 0.283  0.145  0.145  0.260  0.125  0.279 -6.806  0.266  0.121  0.161
-0.047 -4.313 -4.421 -0.036  3.701 -0.059 -0.055 -0.031  3.684 -4.580
->
 0.283 -0.047
 0.145 -4.313
 0.145 -4.421
 0.260 -0.036
 0.125  3.701
 0.279 -0.059
-6.806 -0.055
 0.266 -0.031
 0.121  3.684
 0.161 -4.580

-3.470 -0.673  3.794  4.244  0.817  1.816
 3.909 -1.674 -3.823 -4.235  1.472 -3.145
-2.303  1.840  0.824 -0.198 -2.364  1.198
 2.835  5.244 -1.996 -0.009 -6.388  2.810
->
-3.470  3.909 -2.303  2.835
-0.673 -1.674  1.840  5.244
 3.794 -3.823  0.824 -1.996
 4.244 -4.235 -0.198 -0.009
 0.817  1.472 -2.364 -6.388
 1.816 -3.145  1.198  2.810

 2.301 -1.167 -2.048 -1.131  5.710 -1.164 -2.034  2.382 -2.007 -1.174 -2.394
 4.305 -0.736 -3.330 -0.660 -5.177 -0.725 -3.317  4.476 -3.218 -0.741 -4.027
-3.528 -1.077  2.962 -1.060  2.000 -1.064  2.952 -3.649  2.875 -1.067  3.642
 4.896 -0.732 -3.825 -0.652 -5.170 -0.721 -3.809  5.088 -3.699 -0.738 -4.626
 1.236 -0.969 -0.959 -0.923  0.241 -0.959 -0.953  1.288 -0.931 -0.969 -1.117
-0.991 -0.745  1.135 -0.693 -6.153 -0.727  1.128 -1.009  1.126 -0.736  1.370
 3.521 -1.088 -3.004 -1.041  3.907 -1.085 -2.987  3.649 -2.930 -1.097 -3.563
->
 2.301  4.305 -3.528  4.896  1.236 -0.991  3.521
-1.167 -0.736 -1.077 -0.732 -0.969 -0.745 -1.088
-2.048 -3.330  2.962 -3.825 -0.959  1.135 -3.004
-1.131 -0.660 -1.060 -0.652 -0.923 -0.693 -1.041
 5.710 -5.177  2.000 -5.170  0.241 -6.153  3.907
-1.164 -0.725 -1.064 -0.721 -0.959 -0.727 -1.085
-2.034 -3.317  2.952 -3.809 -0.953  1.128 -2.987
 2.382  4.476 -3.649  5.088  1.288 -1.009  3.649
-2.007 -3.218  2.875 -3.699 -0.931  1.126 -2.930
-1.174 -0.741 -1.067 -0.738 -0.969 -0.736 -1.097
-2.394 -4.027  3.642 -4.626 -1.117  1.370 -3.563

 1.688  0.286 -3.904  0.279  1.666  2.251  1.624  0.296  1.738  1.630  0.362  2.199  1.590
 3.238 -0.296  6.521 -0.311  3.182  4.089  2.918 -0.299  3.655  2.856 -0.221  3.807  3.469
 0.495  0.061 -5.406  0.060  0.478  0.930  0.469  0.066  0.502  0.471  0.054  0.878  0.278
-0.876 -5.248  4.792 -5.264 -0.855 -1.261 -0.827 -5.266 -0.713 -0.857 -5.166 -1.294 -0.543
->
 1.688  3.238  0.495 -0.876
 0.286 -0.296  0.061 -5.248
-3.904  6.521 -5.406  4.792
 0.279 -0.311  0.060 -5.264
 1.666  3.182  0.478 -0.855
 2.251  4.089  0.930 -1.261
 1.624  2.918  0.469 -0.827
 0.296 -0.299  0.066 -5.266
 1.738  3.655  0.502 -0.713
 1.630  2.856  0.471 -0.857
 0.362 -0.221  0.054 -5.166
 2.199  3.807  0.878 -1.294
 1.590  3.469  0.278 -0.543

 5.199  0.627 -2.290 -0.686 -0.602  5.228 -5.304 -0.793  1.972 -1.328 -3.615  0.719
-1.697 -5.381  1.467  1.603 -5.880 -3.640  2.323 -0.666 -4.706  1.047  1.903  1.924
->
 5.199 -1.697
 0.627 -5.381
-2.290  1.467
-0.686  1.603
-0.602 -5.880
 5.228 -3.640
-5.304  2.323
-0.793 -0.666
 1.972 -4.706
-1.328  1.047
-3.615  1.903
 0.719  1.924

-4.153  5.131 -4.069 -1.484 -4.963 -3.913 -1.730  4.877
 3.438 -4.247  3.348 -1.487  4.256  3.211 -1.247 -4.060
->
-4.153  3.438
 5.131 -4.247
-4.069  3.348
-1.484 -1.487
-4.963  4.256
-3.913  3.211
-1.730 -1.247
 4.877 -4.060
